Below is a small trained network, with its code and all its weights. Each question gives an input and a class and asks what happens when units are switched off, that is, made to give their printed mean instead of their output.

import numpy as np


def w(rows, s, z=0):
    codes = np.array(rows[::2]) - 128.0
    scale = np.full(codes.shape[1], s)
    scale[-1] = z or s
    return codes * scale


def f(y):
    return y / 2 * (1 + np.tanh(0.7978845608 * (y + 0.044715 * y**3)))


def log_softmax(a):
    a = a - a.max(-1, keepdims=True)
    return a - np.log(np.exp(a).sum(-1, keepdims=True))


def net(x, mask):
    res = np.array(x, float).reshape(1, 4) / 4 @ E
    y = f(res @ A[0][:, :-1].T + A[0][:, -1])
    res = res + np.where(mask, y, B[0][:, -1]) @ B[0][:, :-1]
    return log_softmax(res[-1] @ U[:, :-1].T + U[:, -1])


A, B = {}, {}
E = w([
[107,77,55,239,32,229,135,91,66,253,122,52],'x0',
[43,223,202,224,180,138,176,45,212,110,234,57],'x1',
[46,171,37,57,73,10,92,42,40,38,118,44],'x2',
[80,180,204,67,33,58,234,231,183,225,28,59],'x3',
],0.0044)
A[0] = w([
[77,177,182,94,51,88,215,192,167,189,54,66,70],'N0',
[82,176,176,95,56,89,205,191,165,189,63,68,75],'N1',
[229,67,202,191,176,228,171,210,204,205,128,225,47],'N2',
[168,182,217,3,254,27,99,184,214,8,133,243,103],'N3',
[46,171,43,67,74,42,95,53,44,69,117,48,83],'N4',
[79,177,185,93,48,85,218,195,168,192,57,63,67],'N5',
[52,213,182,205,164,137,172,69,191,123,212,62,81],'N6',
[113,87,73,218,49,196,139,102,79,216,126,67,3],'N7',
[158,77,64,203,221,183,34,32,80,70,223,173,81],'N8',
[57,209,179,200,166,138,169,70,185,123,206,64,96],'N9',
[42,169,39,66,72,40,94,53,42,68,118,46,80],'N10',
[211,49,62,47,62,128,84,197,55,148,30,192,57],'N11',
[53,210,179,200,165,138,170,69,187,125,209,65,88],'N12',
[51,211,183,207,162,140,172,67,187,122,214,60,102],'N13',
[207,52,66,51,67,127,90,191,61,144,42,187,74],'N14',
[114,85,74,217,53,203,141,103,78,216,122,71,20],'N15',
],0.0041,0.0019)
B[0] = w([
[181,174,68,69,72,204,60,108,101,61,209,218,214],'N0',
[173,169,80,77,79,194,69,110,107,74,193,209,206],'N1',
[39,173,211,216,153,205,66,207,224,132,126,83,249],'N2',
[5,219,79,193,57,147,253,39,15,213,181,18,254],'N3',
[78,162,214,217,155,199,56,208,234,132,119,93,202],'N4',
[175,169,74,75,79,196,65,109,101,69,202,211,217],'N5',
[85,55,106,56,195,73,135,185,87,117,69,167,197],'N6',
[37,169,99,152,108,138,203,90,54,171,154,72,185],'N7',
[196,181,61,54,58,208,50,105,101,54,217,235,209],'N8',
[98,63,110,64,185,77,134,175,93,120,74,165,193],'N9',
[75,161,213,217,154,199,54,211,235,129,119,93,205],'N10',
[55,61,125,77,200,77,148,189,94,130,70,145,216],'N11',
[90,56,107,60,190,77,134,182,91,117,71,165,194],'N12',
[100,61,112,65,186,75,133,175,97,118,69,162,201],'N13',
[55,58,124,77,202,73,148,187,96,130,64,143,208],'N14',
[39,175,97,154,103,139,203,84,54,172,153,71,188],'N15',
],0.0056,0.0049)
U = w([
[203,154,73,78,86,172,60,96,118,65,190,230,102],'0',
[110,11,122,70,189,57,148,173,109,130,43,154,111],'1',
[104,155,246,212,141,174,74,183,245,136,116,84,103],'2',
[85,180,98,154,94,119,246,44,66,179,153,44,104],'3',
[254,95,156,143,112,67,142,69,172,142,102,86,255],'4',
],0.0096,0.0083)

Each question gives the input, the list of numbers given to net, and the class t.
The units are the neurons (one row each of A and B). Each row of codes is followed by its name. A weight is (code - 128) times the scale printed after its matrix; where a second scale follows, it is the last column's (A, B and U).
mask holds one flag per neuron, in row order. A switched-off neuron (its flag False) gives its mean, the last column of its row in B, instead of its output. The means were averaged over made-up inputs and are rounded, as every weight is.
A unit's drop is (log p(t) with every unit on - log p(t) with that unit switched off) / (log p(t) with every unit on - log p(t) with every unit switched off).
The circuit of an input: a set's keep is (log p(t) with only the set's units on - log p(t) with every unit switched off) / (log p(t) with every unit on - log p(t) with every unit switched off). Starting from the 12 units with the biggest drops (on a tie, the unit counted first), units are removed one at a time, each time the one whose removal leaves the highest keep (on an exact tie, the one counted first), for as long as the keep stays at least 0.8.
units of the circuit, in order: the units of the circuit, biggest drop first
top k neurons: the k neurons with the biggest drops, biggest first
drop when u is switched off: that unit's drop, to one decimal
input [-4,-7,-3,-6], class 1: units of the circuit, in order	(N11)
input [7,3,7,6], class 2: top 3 neurons	(N10, N4, N3)
input [-6,-8,-7,8], class 0: top 2 neurons	(N0, N5)
input [-8,-3,-3,7], class 3: top 2 neurons	(N3, N8)
input [6,-4,-2,-5], class 3: top 2 neurons	(N15, N7)
input [7,-5,-1,-1], class 3: top 2 neurons	(N15, N7)
input [-8,-2,6,4], class 3: top 2 neurons	(N3, N2)
input [-7,-3,2,8], class 0: top 3 neurons	(N0, N5, N1)
input [7,7,5,-8], class 0: top 2 neurons	(N8, N3)
input [1,-6,-8,8], class 0: top 2 neurons	(N0, N5)
input [-7,3,-3,7], class 0: top 3 neurons	(N0, N5, N1)
input [-1,2,0,-3], class 4: top 2 neurons	(N0, N5)
input [1,-2,-1,3], class 4: top 2 neurons	(N8, N3)
input [7,-6,0,7], class 0: units of the circuit, in order	(N0)
input [-6,1,-2,-5], class 3: drop when N1 is switched off	0.1
input [5,2,7,1], class 2: drop when N4 is switched off	0.2
input [-3,8,-5,2], class 1: drop when N11 is switched off	0.0
